Here is a tiny trained network, its code and every weight. The questions are about switching its units off for an input and a target symbol, where a switched-off unit gives its printed mean instead of its output.

import numpy as np


def w(rows, s, z=0):
    codes = np.array(rows[::2]) - 128.0
    scale = np.full(codes.shape[1], s)
    scale[-1] = z or s
    return codes * scale


def f(y):
    return y / 2 * (1 + np.tanh(0.7978845608 * (y + 0.044715 * y**3)))


def softmax(a):
    e = np.exp(a - a.max(-1, keepdims=True))
    return e / e.sum(-1, keepdims=True)


def log_softmax(a):
    a = a - a.max(-1, keepdims=True)
    return a - np.log(np.exp(a).sum(-1, keepdims=True))


def net(x, mask):
    ids = ['ΓΔαεζητφ'.index(c) for c in x.split()]
    T = len(ids)
    res = E[ids] + P[:T]
    u = 0
    for l in range(2):
        r = res
        for j in range(2):
            rows = slice(4 * j, 4 * j + 4)
            q, k, v = (r @ M[l][rows].T for M in (Q, K, V))
            z = softmax(np.where(np.tri(T) > 0, q @ k.T / 4**0.5, -1e9)) @ v
            o = O[l][rows]
            res = res + np.where(mask[u + j], z, o[:, -1]) @ o[:, :-1]
        u += 2
        y = f(res @ A[l][:, :-1].T + A[l][:, -1])
        res = res + np.where(mask[u : u + 12], y, B[l][:, -1]) @ B[l][:, :-1]
        u += 12
    return log_softmax(res[-1] @ U[:, :-1].T + U[:, -1])


Q, K, V, O, A, B = {}, {}, {}, {}, {}, {}
E = w([
[110,175,194,198,114],'Γ',
[19,171,209,151,73],'Δ',
[104,161,164,146,152],'α',
[34,201,254,189,12],'ε',
[199,132,140,177,125],'ζ',
[184,156,204,204,134],'η',
[156,80,113,149,63],'τ',
[234,60,67,141,59],'φ',
],0.0086)
P = w([
[113,152,98,127,152],'0',
[158,213,157,44,90],'1',
[94,103,120,143,153],'2',
[162,165,116,164,101],'3',
[171,192,179,30,85],'4',
[80,56,141,160,150],'5',
[170,141,132,162,98],'6',
[185,171,204,15,82],'7',
[69,8,164,178,142],'8',
[184,123,146,146,91],'9',
[199,153,208,2,72],'10',
[102,10,172,142,141],'11',
],0.015)
Q[0] = w([
[121,106,123,215,152],'L0H1',
[126,162,152,144,131],'L0H1',
[118,130,112,148,80],'L0H1',
[146,140,162,70,125],'L0H1',
[148,104,124,228,103],'L0H2',
[42,114,185,102,251],'L0H2',
[200,158,227,253,111],'L0H2',
[64,86,19,56,129],'L0H2',
],0.031)
K[0] = w([
[115,135,61,120,196],'L0H1',
[126,128,134,97,137],'L0H1',
[132,117,163,107,139],'L0H1',
[118,129,168,149,59],'L0H1',
[143,55,144,135,106],'L0H2',
[54,174,134,98,254],'L0H2',
[162,14,236,72,137],'L0H2',
[116,185,34,192,89],'L0H2',
],0.033)
V[0] = w([
[148,129,90,82,178],'L0H1',
[126,131,147,161,80],'L0H1',
[155,126,121,138,126],'L0H1',
[97,143,155,150,128],'L0H1',
[130,158,156,178,154],'L0H2',
[197,8,102,55,51],'L0H2',
[147,247,236,198,243],'L0H2',
[2,193,36,100,88],'L0H2',
],0.0043)
O[0] = w([
[151,131,115,106,120,3],'L0H1',
[92,129,132,159,157,224],'L0H1',
[140,149,135,113,128,109],'L0H1',
[126,97,143,129,105,202],'L0H1',
[145,120,176,128,149,148],'L0H2',
[52,232,7,183,124,179],'L0H2',
[202,60,252,144,145,199],'L0H2',
[141,5,111,44,68,7],'L0H2',
],0.0047,0.0016)
A[0] = w([
[80,211,102,172,158,54],'L0N1',
[134,131,160,92,156,108],'L0N2',
[195,92,95,170,194,90],'L0N3',
[174,139,143,118,146,67],'L0N4',
[132,119,110,97,205,143],'L0N5',
[131,162,99,85,155,100],'L0N6',
[142,100,143,141,172,91],'L0N7',
[100,199,122,123,160,2],'L0N8',
[103,97,112,98,184,151],'L0N9',
[137,112,135,182,121,156],'L0N10',
[183,82,48,170,136,117],'L0N11',
[115,67,82,72,248,96],'L0N12',
],0.017,0.0086)
B[0] = w([
[173,86,96,47,236,134],'L0N1',
[130,138,79,153,94,164],'L0N2',
[112,208,190,133,163,152],'L0N3',
[76,129,133,94,104,135],'L0N4',
[182,140,71,126,218,116],'L0N5',
[111,131,178,138,103,121],'L0N6',
[120,144,62,144,121,128],'L0N7',
[147,60,120,146,78,109],'L0N8',
[115,89,38,94,115,130],'L0N9',
[142,134,140,157,175,255],'L0N10',
[147,73,128,54,234,172],'L0N11',
[58,252,134,81,222,128],'L0N12',
],0.025,0.0051)
Q[1] = w([
[135,137,221,193,149],'L1H1',
[78,98,95,101,152],'L1H1',
[229,238,151,29,35],'L1H1',
[105,67,76,212,168],'L1H1',
[122,4,11,129,37],'L1H2',
[171,228,125,125,112],'L1H2',
[139,19,58,161,47],'L1H2',
[94,166,139,86,124],'L1H2',
],0.038)
K[1] = w([
[137,122,178,145,99],'L1H1',
[158,153,101,102,110],'L1H1',
[48,67,129,195,197],'L1H1',
[166,155,143,91,112],'L1H1',
[96,71,129,195,254],'L1H2',
[124,180,129,96,101],'L1H2',
[128,116,118,175,200],'L1H2',
[139,137,114,76,118],'L1H2',
],0.056)
V[1] = w([
[140,196,159,121,206],'L1H1',
[182,179,91,215,100],'L1H1',
[133,153,2,166,107],'L1H1',
[96,102,132,86,152],'L1H1',
[116,123,108,139,117],'L1H2',
[121,124,159,117,141],'L1H2',
[160,134,100,157,126],'L1H2',
[76,123,145,101,134],'L1H2',
],0.0081)
O[1] = w([
[163,159,153,168,229,188],'L1H1',
[255,152,133,137,73,149],'L1H1',
[89,203,34,74,84,1],'L1H1',
[39,138,122,111,184,97],'L1H1',
[134,122,133,148,149,112],'L1H2',
[152,151,137,120,104,144],'L1H2',
[85,108,98,143,142,92],'L1H2',
[165,145,144,129,116,147],'L1H2',
],0.0062,0.0081)
A[1] = w([
[149,61,59,178,37,124],'L1N1',
[163,83,92,101,156,87],'L1N2',
[82,209,31,139,106,111],'L1N3',
[62,147,155,154,134,82],'L1N4',
[115,48,168,163,27,137],'L1N5',
[60,187,84,77,70,123],'L1N6',
[100,161,16,167,126,109],'L1N7',
[94,32,136,159,35,112],'L1N8',
[129,162,181,180,95,71],'L1N9',
[167,170,101,107,62,60],'L1N10',
[56,16,108,108,6,79],'L1N11',
[143,95,94,96,154,2],'L1N12',
],0.016,0.021)
B[1] = w([
[193,210,92,28,70,138],'L1N1',
[61,134,106,99,131,177],'L1N2',
[123,20,188,177,123,146],'L1N3',
[162,96,147,76,84,147],'L1N4',
[130,37,79,172,92,248],'L1N5',
[195,212,53,107,97,158],'L1N6',
[50,164,152,91,181,136],'L1N7',
[124,219,152,111,161,176],'L1N8',
[75,159,118,89,108,242],'L1N9',
[62,68,207,146,254,144],'L1N10',
[31,137,113,241,222,140],'L1N11',
[229,102,219,137,29,144],'L1N12',
],0.03,0.015)
U = w([
[151,129,56,107,108,134],'Γ',
[93,136,66,147,137,91],'Δ',
[66,108,136,136,138,53],'α',
[102,76,102,176,67,155],'ε',
[203,104,133,191,151,254],'ζ',
[64,206,167,139,76,107],'η',
[98,75,3,31,195,117],'τ',
[129,87,133,76,109,85],'φ',
],0.0039,0.0086)

Each question gives the input, a string of symbols that net reads in full, and the target symbol t.
The units are the heads (4 rows each of Q, K, V and O) and the neurons (one row each of A and B). Each row of codes is followed by its name. A weight is (code - 128) times the scale printed after its matrix; where a second scale follows, it is the last column's (O, A, B and U).
mask holds one flag per unit, layer by layer, with each layer's heads first. A switched-off unit (its flag False) gives its mean, the last column of its rows in O or B, instead of its output. The means were averaged over made-up inputs and are rounded, as every weight is.
A unit's drop is (log p(t) with every unit on - log p(t) with that unit switched off) / (log p(t) with every unit on - log p(t) with every unit switched off).
The circuit of an input: a set's keep is (log p(t) with only the set's units on - log p(t) with every unit switched off) / (log p(t) with every unit on - log p(t) with every unit switched off). Starting from the 12 units with the biggest drops (on a tie, the unit counted first), units are removed one at a time, each time the one whose removal leaves the highest keep (on an exact tie, the one counted first), for as long as the keep stays at least 0.8.
units of the circuit, in order: the units of the circuit, biggest drop first
top k neurons: the k neurons with the biggest drops, biggest first
k most important neurons of layer l: the k neurons of layer l with the biggest drops, biggest first
which heads matter: for each layer, one digit per head in row order, 1 if its drop is at least 0.15 and else 0, layers parted by /
input ε α Γ Δ τ φ τ, target φ: which heads matter	01 / 00
input ζ ε ζ Δ, target ζ: which heads matter	01 / 00
input τ ε Γ η ζ α ε ζ α Γ, target ζ: top 2 neurons	L0N1; L1N9
input ε α ζ τ ζ α τ ε ε τ, target τ: top neuron	L0N11
input α α ε ε η η Δ, target η: 2 most important neurons of layer 0	L0N10; L0N11
input ε ε ζ Γ ε ζ ε τ ε τ Δ, target ε: which heads matter	00 / 10
input ε ε ε ζ ε τ Γ, target τ: units of the circuit, in order	L0H2; L0N1
input τ ζ ε ζ φ α α α ζ ε, target ζ: units of the circuit, in order	L0H2; L0N1; L1N9
input τ τ ε ε ε ε ε ε Γ, target Γ: 3 most important neurons of layer 0	L0N11; L0N7; L0N12
input τ α φ, target φ: top 4 neurons	L1N12; L0N11; L1N2; L1N5
input α τ φ Γ Γ η ζ τ, target α: top 2 neurons	L1N10; L0N7
input ζ ε τ ζ ε ε Δ ε ε α ζ η, target η: top 4 neurons	L0N3; L1N5; L1N9; L0N11
input α ε τ ε ζ ε τ ε ε η, target η: top 3 neurons	L1N5; L0N10; L0N3
input ε ζ ζ ζ ζ Δ ζ ζ α τ φ, target ζ: 3 most important neurons of layer 0	L0N9; L0N7; L0N11
input ε ε τ φ ε, target Γ: top neuron	L1N6
input φ ζ τ ε ε ζ ε Γ φ ε α, target φ: which heads matter	00 / 10
input ζ φ τ ε ε τ ε τ τ, target τ: which heads matter	00 / 00
input ε ε ε α Δ, target ε: which heads matter	01 / 10
input ζ α ζ φ ζ Γ α ζ ε ε Γ, target ε: 2 most important neurons of layer 0	L0N11; L0N1
input ε τ ε η Δ ε ε α, target ε: which heads matter	00 / 10
input ζ α α, target α: which heads matter	01 / 00
input ε ε τ φ, target φ: 2 most important neurons of layer 0	L0N11; L0N1
input τ ε ε ζ ζ ε ζ Δ η Γ α Δ, target Δ: 4 most important neurons of layer 1	L1N11; L1N5; L1N8; L1N1
